Where the symbols take the units:
q270: m>q846, q>q935, b>q936
q185: m>q795, q>q171, b>q658
q386: m>q679, q>q660, b>q149
q87: m>q350, q>q760, b>q664
q739: m>q658, q>q462, b>q226
q396: m>q171, q>q795, b>q846
q292: m>q871, q>q209, b>q367
q431: m>q84, q>q149, b>q660
q658: m>q185, q>q281, b>q739
q258: m>q664, q>q252, b>q385
q296: m>q922, q>q385, b>q252
q226: m>q739, q>q188, b>q922
q252: m>q296, q>q258, b>q687
q171: m>q281, q>q185, b>q396
q679: m>q535, q>q852, b>q386
q188: m>q868, q>q226, b>q462
q848: m>q811, q>q781, b>q765
q614: m>q135, q>q749, b>q84
q852: m>q660, q>q679, b>q811
q687: m>q252, q>q664, b>q760
q281: m>q462, q>q658, b>q171
q209: m>q565, q>q292, b>q135
q605: m>q149, q>q84, b>q749
q565: m>q463, q>q367, b>q209
q936: m>q270, q>q490, b>q696
q350: m>q367, q>q463, b>q87
q135: m>q209, q>q871, b>q614
q811: m>q852, q>q535, b>q848
q84: m>q614, q>q605, b>q431
q868: m>q385, q>q922, b>q188
q846: m>q396, q>q67, b>q270
q367: m>q292, q>q565, b>q350
q765: m>q848, q>q696, b>q490
q935: m>q490, q>q270, b>q67
q664: m>q87, q>q687, b>q258
q871: m>q749, q>q135, b>q292
q749: m>q605, q>q614, b>q871
q922: m>q226, q>q868, b>q296
q67: m>q935, q>q846, b>q795
q463: m>q760, q>q350, b>q565
q490: m>q765, q>q936, b>q935
q385: m>q258, q>q296, b>q868
q760: m>q687, q>q87, b>q463
q535: m>q781, q>q811, b>q679
q660: m>q431, q>q386, b>q852
q149: m>q386, q>q431, b>q605
q781: m>q696, q>q848, b>q535
q696: m>q936, q>q765, b>q781
q795: m>q67, q>q396, b>q185
q462: m>q188, q>q739, b>q281

The rows follow the links: the fewer symbols apart two units are, the more alike their rows tend to be.

Each row is also shifted at random along 3 hidden directions that mean nothing.

Some units, each with a row of numbers:
q658 -> 71 41 -40 -49 4 -1 -29 43 -24 22 -37 -51 20 8 13 -55 -29 29 13 -71 -30 1 34 -1 -1 -3 -14 -37 57 24 4 -68 -1 2 58 -35 -47 57 50 -54 -27 42 -2 47 36 71 -6 -13 29 -10
q226 -> -27 14 -39 -28 -17 43 -55 -20 -34 2 -70 -45 8 -20 -29 -8 9 64 38 -11 19 -22 -14 -27 25 14 -35 -8 20 7 66 -33 53 66 -13 -20 -34 63 70 -46 -47 41 4 62 17 21 5 -12 -28 -9
q935 -> -196 -2 36 -42 29 18 -12 8 -2 3 -62 4 -2 -31 -11 3 -55 24 -15 -27 27 8 32 -61 41 24 -13 -14 -4 -5 6 7 -25 -13 30 6 -46 -6 -35 -24 -50 -11 -22 -13 43 -16 -7 43 -46 -33
q781 -> 36 8 59 -49 15 13 29 19 12 -5 -47 12 -25 -23 1 52 -4 11 5 -32 16 61 -11 -38 -6 -1 16 14 9 -38 20 25 -45 19 66 6 -9 -24 -19 -31 -36 -7 -16 -43 26 -7 41 62 -43 -28
q922 -> 42 14 -26 -8 -28 39 -33 -16 -26 -16 -43 -29 -10 -25 -31 2 19 52 17 15 4 -20 -29 -18 11 11 -47 8 13 -13 58 -31 53 70 -20 -5 -12 47 78 -23 -24 41 24 47 1 -2 3 -20 -22 -5
q185 -> 46 -6 -8 -74 42 22 -6 7 -44 30 -74 -5 18 -49 -8 -24 -19 28 36 -76 41 1 42 -78 77 14 -23 28 24 4 59 -34 7 29 57 -30 -24 -4 29 -14 -93 6 -20 42 44 -35 9 30 -46 2
q871 -> 75 12 -33 -5 -6 30 -34 -53 20 1 17 -5 7 -44 -6 -2 -28 -10 18 6 42 -56 -44 -47 22 20 -64 30 -19 -2 22 -27 61 40 -32 26 -10 -4 9 14 -43 10 27 38 34 -35 8 13 -31 12
q462 -> -70 -55 -31 7 30 -9 -17 -3 -55 51 -2 41 41 3 -5 -8 53 -10 45 12 7 -37 26 19 45 -34 25 22 -9 13 45 19 4 2 -41 9 48 -19 0 7 -17 -19 -35 38 -44 -52 -17 -46 14 54
q87 -> 124 18 -2 28 -15 1 61 6 -11 -56 10 -10 -52 27 2 -24 -32 12 -58 36 -20 12 43 -12 10 45 -7 -6 -2 2 -52 -6 26 -55 0 -43 -26 22 11 61 48 9 71 -3 -3 10 -23 -9 8 -41
q149 -> -44 52 -30 -39 -14 3 -26 -15 33 41 -5 -48 33 0 7 -8 -33 -9 44 -77 31 6 -23 2 -39 9 -18 -7 29 13 -15 -65 11 27 60 -23 -32 16 -1 -35 -35 21 -13 16 42 72 13 21 1 -11
q281 -> 147 -13 -19 20 15 -45 -34 53 -27 21 40 -18 32 48 7 -49 42 -16 -10 4 -69 -5 34 92 -29 -36 38 -38 29 30 -20 5 -34 -23 -16 -2 30 30 12 -19 37 1 -30 5 -44 35 -22 -71 75 37
q660 -> 46 -17 -3 25 -2 -11 -68 -27 38 21 1 -4 50 18 -3 13 -10 -12 17 20 9 -41 -18 51 -31 -11 7 -42 -24 22 -22 20 -12 -6 -52 29 0 5 -67 -25 9 -10 -38 -13 -4 32 -24 -21 15 3
q209 -> -101 -18 -25 13 -20 -2 54 -30 -15 10 15 23 0 53 12 27 36 -14 50 3 36 15 -6 29 -14 11 60 38 -1 2 -20 18 3 -13 8 -38 31 -26 3 35 23 -10 3 -9 -44 24 3 6 4 17
q614 -> 77 -8 -30 29 -4 -43 26 -1 15 39 77 13 26 58 35 -19 37 -68 31 -7 -7 -15 5 85 -42 -19 54 13 7 24 -50 -15 -7 -33 6 -19 49 -31 -19 33 45 -22 -25 -11 -40 36 -10 -29 67 44
q868 -> 89 -33 -28 8 25 -37 48 31 -53 8 35 20 1 37 27 -63 39 -28 -7 -12 -23 3 76 28 32 -16 52 15 16 24 -21 -9 -12 -55 15 -40 37 -21 14 49 28 -18 6 15 -43 -28 -22 -40 59 35
q696 -> 99 -9 66 -42 4 27 28 5 -7 -17 -81 15 -24 -14 -20 75 3 51 4 -30 27 70 -16 -51 12 2 19 6 -5 -50 47 49 -50 28 55 6 -12 -19 -13 -43 -42 -8 -32 -35 19 -3 42 62 -77 -43
q565 -> 49 -2 -8 23 -30 -12 87 -1 -17 -20 24 22 -24 57 19 21 46 -4 11 6 4 40 -1 22 -15 9 53 24 6 -19 -23 14 2 -18 31 -55 29 -17 25 53 42 -3 24 -20 -38 16 4 2 10 5
q171 -> -1 10 -1 45 -9 -69 -59 68 22 20 92 -30 20 44 24 -56 48 -44 -40 32 -120 -14 14 145 -85 -53 25 -63 6 23 -50 2 -35 -31 -54 56 44 30 -2 -21 93 3 -27 -18 -48 49 -24 -97 115 39

From each start, follow one symbol. Which unit do you reach?
Answer with the unit's name.
190 25 12 -52 16 -17 20 24 31 34 43 -6 -1 -24 42 -6 -3 -48 20 -85 17 31 -9 -28 -3 -12 -4 29 39 -5 8 -56 -11 10 95 1 18 -40 11 -9 -38 -2 -9 -6 39 -9 35 38 -6 11
m	q679
56 1 12 14 -33 20 73 -17 -28 -52 -27 7 -48 21 -14 43 40 43 10 34 3 39 -26 -21 -4 30 26 36 6 -35 10 22 18 17 8 -37 -2 12 51 38 24 9 50 3 -29 8 17 19 -32 -24
b	q463
-15 -34 -29 32 -2 -29 -22 -22 18 50 70 31 59 23 15 9 33 -68 42 10 16 -45 -20 49 -7 -29 33 20 -30 22 -15 14 -6 -6 -42 23 57 -49 -44 16 11 -25 -33 -4 -38 -10 -16 -29 29 54
m	q614
60 13 12 28 -30 -15 95 13 -2 -43 47 7 -45 45 23 19 36 -16 -21 20 -26 46 -9 33 -37 6 41 32 -1 -18 -34 6 8 -25 16 -34 41 -17 33 53 64 -5 39 -25 -45 4 7 -2 23 7
q	q350
66 53 -53 -22 -39 38 -56 -37 25 17 -46 -68 24 22 -12 1 -64 46 41 -34 31 -25 -22 4 -33 40 -32 -37 26 27 -24 -61 39 37 29 -37 -85 78 17 -50 -31 43 8 46 55 118 -7 10 -16 -40
b	q871
-99 18 -42 -23 -12 38 -61 -61 26 36 -15 -24 41 -31 -2 16 -25 -1 62 -37 63 -47 -45 -29 2 16 -51 13 5 4 28 -46 38 51 9 0 -28 4 -2 -25 -72 17 -8 45 44 18 15 32 -37 9
m	q149
-120 -16 -11 13 -27 46 -11 -40 -20 -28 -30 0 -21 -49 -42 38 42 51 22 51 30 -37 -64 -49 33 18 -55 37 -20 -36 78 13 73 89 -55 24 16 13 67 13 -30 19 32 40 -9 -55 12 -4 -43 7
m	q922
124 -68 28 7 29 5 -35 -5 -31 17 -12 60 22 -57 -32 31 68 -2 23 37 5 -22 -32 -18 53 -45 0 31 -42 -35 91 64 -1 54 -71 84 71 -48 -2 -12 -33 -40 -40 -5 -35 -123 21 -19 -26 49
m	q171
-17 11 49 -3 23 -4 -15 10 26 -16 -24 9 -11 -27 -6 -1 -61 8 -49 11 7 19 31 -30 1 3 -10 -31 -23 -3 -17 30 -35 -34 2 38 -33 -2 -67 -18 -4 -13 -19 -39 30 -5 -12 30 -21 -46
q	q696
-33 6 -7 11 -50 40 14 -26 -24 -46 -56 -22 -33 4 -42 45 24 79 7 50 14 4 -48 -18 -3 22 -12 3 1 -23 43 9 42 50 -31 -21 -15 51 68 -4 2 41 41 15 -7 20 12 -4 -42 -26
m	q296
-51 -24 -12 27 21 -41 61 30 -35 -4 66 31 -10 20 39 -62 23 -62 -23 3 -26 -13 55 12 29 -10 24 31 0 16 -37 -5 7 -67 -7 -29 47 -37 1 80 47 -23 28 11 -42 -53 -10 -33 60 44
m	q258
-63 -7 61 -7 -16 19 -5 10 19 -25 -56 -5 -29 0 -25 61 1 47 -19 9 -8 41 -28 5 -32 4 11 -24 -6 -26 18 53 -52 26 7 35 -15 7 -16 -59 -5 -2 -33 -48 7 28 20 24 -34 -33
q	q490
-82 -26 -19 3 4 14 59 -25 -57 -28 -55 16 -18 33 -17 -5 -15 32 -4 11 34 8 57 -33 57 31 32 10 -4 14 -14 14 17 -41 2 -68 -23 5 9 52 7 -15 30 12 -25 -4 -30 6 -10 -18
b	q385
